Below are the code and all the weights of a small trained network. Each question names an input and a target symbol and asks about switching units off, where a switched-off unit gives its printed mean instead of its output.

import numpy as np


def w(rows, s, z=0):
    codes = np.array(rows[::2]) - 128.0
    scale = np.full(codes.shape[1], s)
    scale[-1] = z or s
    return codes * scale


def softmax(a):
    e = np.exp(a - a.max(-1, keepdims=True))
    return e / e.sum(-1, keepdims=True)


def log_softmax(a):
    a = a - a.max(-1, keepdims=True)
    return a - np.log(np.exp(a).sum(-1, keepdims=True))


def net(x, mask):
    ids = ['αγδζηθλμξπστφψω'.index(c) for c in x.split()]
    T = len(ids)
    res = E[ids] + P[:T]
    u = 0
    for l in range(3):
        r = res
        for j in range(2):
            rows = slice(2 * j, 2 * j + 2)
            q, k, v = (r @ M[l][rows].T for M in (Q, K, V))
            z = softmax(np.where(np.tri(T) > 0, q @ k.T / 2**0.5, -1e9)) @ v
            o = O[l][rows]
            res = res + np.where(mask[u + j], z, o[:, -1]) @ o[:, :-1]
        u += 2
    return log_softmax(res[-1] @ U[:, :-1].T + U[:, -1])


Q, K, V, O = {}, {}, {}, {}
E = w([
[126,101,130],'α',
[127,97,133],'γ',
[128,111,123],'δ',
[126,112,129],'ζ',
[125,93,140],'η',
[126,89,132],'θ',
[126,103,131],'λ',
[128,111,124],'μ',
[131,109,130],'ξ',
[122,101,131],'π',
[139,85,186],'σ',
[119,89,141],'τ',
[162,236,84],'φ',
[102,224,2],'ψ',
[63,36,78],'ω',
],0.0099)
P = w([
[106,53,26],'0',
[101,155,207],'1',
[142,76,71],'2',
[85,168,200],'3',
[171,80,95],'4',
[71,184,190],'5',
[198,86,97],'6',
[63,200,179],'7',
[219,90,97],'8',
[55,216,170],'9',
[234,103,92],'10',
[51,228,147],'11',
[251,113,85],'12',
[87,215,159],'13',
],0.012)
Q[0] = w([
[118,243,182],'0.h1',
[134,254,139],'0.h1',
[160,219,20],'0.h2',
[189,199,186],'0.h2',
],0.0088)
K[0] = w([
[192,221,140],'0.h1',
[164,215,95],'0.h1',
[130,202,104],'0.h2',
[251,150,136],'0.h2',
],0.011)
V[0] = w([
[148,254,29],'0.h1',
[144,173,141],'0.h1',
[92,116,151],'0.h2',
[86,180,87],'0.h2',
],0.0098)
O[0] = w([
[113,57,179,254],'0.h1',
[108,122,173,48],'0.h1',
[121,125,175,117],'0.h2',
[138,6,123,115],'0.h2',
],0.011,0.00089)
Q[1] = w([
[105,158,157],'1.h1',
[102,240,111],'1.h1',
[90,68,32],'1.h2',
[106,94,9],'1.h2',
],0.012)
K[1] = w([
[152,150,129],'1.h1',
[190,115,100],'1.h1',
[8,139,149],'1.h2',
[8,144,112],'1.h2',
],0.017)
V[1] = w([
[169,119,116],'1.h1',
[71,189,211],'1.h1',
[255,103,78],'1.h2',
[182,127,153],'1.h2',
],0.011)
O[1] = w([
[140,139,105,128],'1.h1',
[110,7,170,54],'1.h1',
[210,127,202,251],'1.h2',
[207,156,110,120],'1.h2',
],0.012,0.0031)
Q[2] = w([
[110,184,255],'2.h1',
[193,133,80],'2.h1',
[139,216,175],'2.h2',
[139,176,45],'2.h2',
],0.0051)
K[2] = w([
[1,91,133],'2.h1',
[171,103,158],'2.h1',
[200,209,160],'2.h2',
[83,177,83],'2.h2',
],0.0072)
V[2] = w([
[230,156,254],'2.h1',
[12,148,112],'2.h1',
[151,34,141],'2.h2',
[92,207,107],'2.h2',
],0.0059)
O[2] = w([
[237,142,247,107],'2.h1',
[1,121,116,129],'2.h1',
[161,209,113,4],'2.h2',
[104,5,136,217],'2.h2',
],0.0066,0.0027)
U = w([
[125,206,142,127],'α',
[133,116,120,56],'γ',
[125,53,237,84],'δ',
[126,111,124,51],'ζ',
[189,128,12,254],'η',
[128,122,121,43],'θ',
[133,134,121,61],'λ',
[126,133,127,72],'μ',
[67,50,179,96],'ξ',
[16,186,143,159],'π',
[174,52,86,206],'σ',
[213,101,124,78],'τ',
[141,254,153,122],'φ',
[184,47,117,120],'ψ',
[133,120,124,62],'ω',
],0.0086,0.007)

Each question gives the input, a string of symbols that net reads in full, and the target symbol t.
The units are the heads (2 rows each of Q, K, V and O). Each row of codes is followed by its name. A weight is (code - 128) times the scale printed after its matrix; where a second scale follows, it is the last column's (O and U).
mask holds one flag per head, layer by layer. A switched-off head (its flag False) gives its mean, the last column of its rows in O, instead of its output. The means were averaged over made-up inputs and are rounded, as every weight is.
A unit's drop is (log p(t) with every unit on - log p(t) with that unit switched off) / (log p(t) with every unit on - log p(t) with every unit switched off).
The circuit of an input: a set's keep is (log p(t) with only the set's units on - log p(t) with every unit switched off) / (log p(t) with every unit on - log p(t) with every unit switched off). Starting from all 6 units, units are removed one at a time, each time the one whose removal leaves the highest keep (on an exact tie, the one counted first), for as long as the keep stays at least 0.8.
circuit, biggest first: the units of the circuit, biggest drop first
most important unit: the unit with the biggest drop
which heads matter: for each layer, one digit per head in row order, 1 if its drop is at least 0.15 and else 0, layers parted by /
input γ π ω σ ω σ, target π: which heads matter -> 01 / 11 / 11
input λ σ φ π, target δ: which heads matter -> 10 / 11 / 11
input ζ γ σ α η π θ τ η γ θ φ, target δ: which heads matter -> 10 / 00 / 00
input φ ω σ, target η: circuit, biggest first -> 0.h1, 1.h1
input σ ψ σ τ η, target η: which heads matter -> 10 / 01 / 00
input σ μ ω μ τ φ φ ω θ σ τ ω τ ξ, target π: circuit, biggest first -> 2.h1, 1.h2, 0.h1
input σ ω η τ σ ζ μ σ φ ζ σ ω σ δ, target π: circuit, biggest first -> 2.h1, 1.h2, 0.h1
input γ φ σ ψ δ γ σ α σ θ, target φ: most important unit -> 0.h2
input ζ φ ω, target η: circuit, biggest first -> 0.h1, 1.h2
input τ φ φ η, target δ: which heads matter -> 10 / 10 / 00
input σ η φ ζ, target δ: circuit, biggest first -> 0.h1, 1.h2, 2.h1
input γ ω ω ω ω τ, target π: circuit, biggest first -> 2.h1, 1.h2
input ω σ φ σ φ φ σ ψ, target ξ: which heads matter -> 11 / 10 / 00
input η σ σ ω θ τ σ θ σ σ ψ ω θ ζ, target π: circuit, biggest first -> 2.h1, 1.h2, 0.h2
input σ σ σ φ θ φ ζ ω σ σ η ω φ μ, target π: which heads matter -> 10 / 01 / 11
input φ μ φ φ τ τ, target δ: circuit, biggest first -> 0.h1, 1.h1
input σ σ η τ μ σ φ σ δ σ ψ ω σ τ, target π: which heads matter -> 10 / 01 / 10
input σ σ ζ φ α η σ ψ λ σ ψ, target σ: circuit, biggest first -> 0.h2, 1.h1
input η τ τ σ σ σ η π φ τ τ σ σ, target τ: circuit, biggest first -> 1.h2, 2.h1
input π δ σ τ ξ ζ θ σ ω ω δ ω γ σ, target π: circuit, biggest first -> 2.h1, 1.h2
input ω σ φ σ η τ φ γ, target δ: circuit, biggest first -> 0.h1, 1.h2
input τ τ σ σ θ ψ λ ξ σ λ φ φ φ σ, target δ: which heads matter -> 11 / 10 / 00
input θ σ τ σ δ τ π δ σ γ, target φ: which heads matter -> 00 / 01 / 00
input σ θ σ μ, target φ: circuit, biggest first -> 0.h1, 1.h1
input δ σ δ σ η μ ω φ λ ψ φ τ η ω, target π: which heads matter -> 00 / 01 / 01
input φ σ σ σ γ, target η: which heads matter -> 10 / 01 / 00
input σ σ γ γ, target φ: most important unit -> 0.h1
input σ ξ γ σ ξ φ τ θ τ φ σ θ, target δ: most important unit -> 0.h1
input α σ σ φ τ π σ σ η π, target φ: which heads matter -> 00 / 11 / 00
